[ -7.1   5.8   6.5 -71.5  -7.0] : <92>
[72.2 -3.6 -8.2 70.9  1.1] : <22>
[81.5  5.2  5.8 -7.0  1.3] : <25>
[81.5  5.2 -7.0  5.8  1.2] : <55>
q: [81.5  5.2 -7.0  5.8  1.2]
<55>
q: [72.2 -3.6 -8.2 70.9  1.1]
<22>
order: [-7.0  1.2  5.2  5.8 81.5]
<55>

[-10.1 -15.5  -9.6 -12.0 -17.6 -16.2 -18.3]  <41>
[-34.1  41.8 -40.5  -8.0  72.1  50.8  81.5]  <109>
[-10.8 -15.7 -10.4 -12.7 -17.5 -16.3 -18.2]  <17>
[ 61.4   1.1  66.4  40.7 -23.1  -6.0 -30.5]  <176>
[-10.0 -15.5  -9.6 -12.1 -17.6 -16.2 -18.4]  <150>
[ 3.9 27.7  1.6 10.8 39.0 30.5 40.6]  <49>
[-10.5 -15.7 -10.1 -12.4 -17.6 -16.3 -18.3]  <32>
[-11.5 -15.6 -11.2 -13.2 -16.8 -16.1 -17.6]  <97>
size: [-10.0 -15.5  -9.6]
3
size: [-10.5 -15.7 -10.1 -12.4]
4

[  9.2  -6.2 -44.3  39.5   0.0  -0.1   4.6  -2.4  -1.7]  <144>
[-29.3   4.6 -23.8 -28.7  24.3  30.2  14.4 -19.7  14.1]  <81>
[  5.2  13.9  -2.8  10.0 -59.4   9.2 -50.1  24.4  18.9]  <111>
[-23.7  14.1  30.2 -28.6 -19.7   8.7 -29.3  14.4   4.6]  <146>
[-23.8 -19.7 -29.3   4.6  14.4  30.2   4.7 -28.6  24.3]  <103>
order: [  4.6  14.4 -29.3   8.7 -19.7 -28.6  30.2  14.1 -23.7]
<146>
both <144> <111>: 
[9.2]
both <144> <81>: 
[4.6]
order: [ 24.3 -23.8 -19.7 -29.3   4.6  14.4  30.2   4.7 -28.6]
<103>
size: [-23.8 -19.7 -29.3   4.6  14.4  30.2   4.7 -28.6  24.3]
9
size: [  9.2  -6.2 -44.3  39.5   0.0  -0.1   4.6]
7
both <146> <144>: 
[4.6]

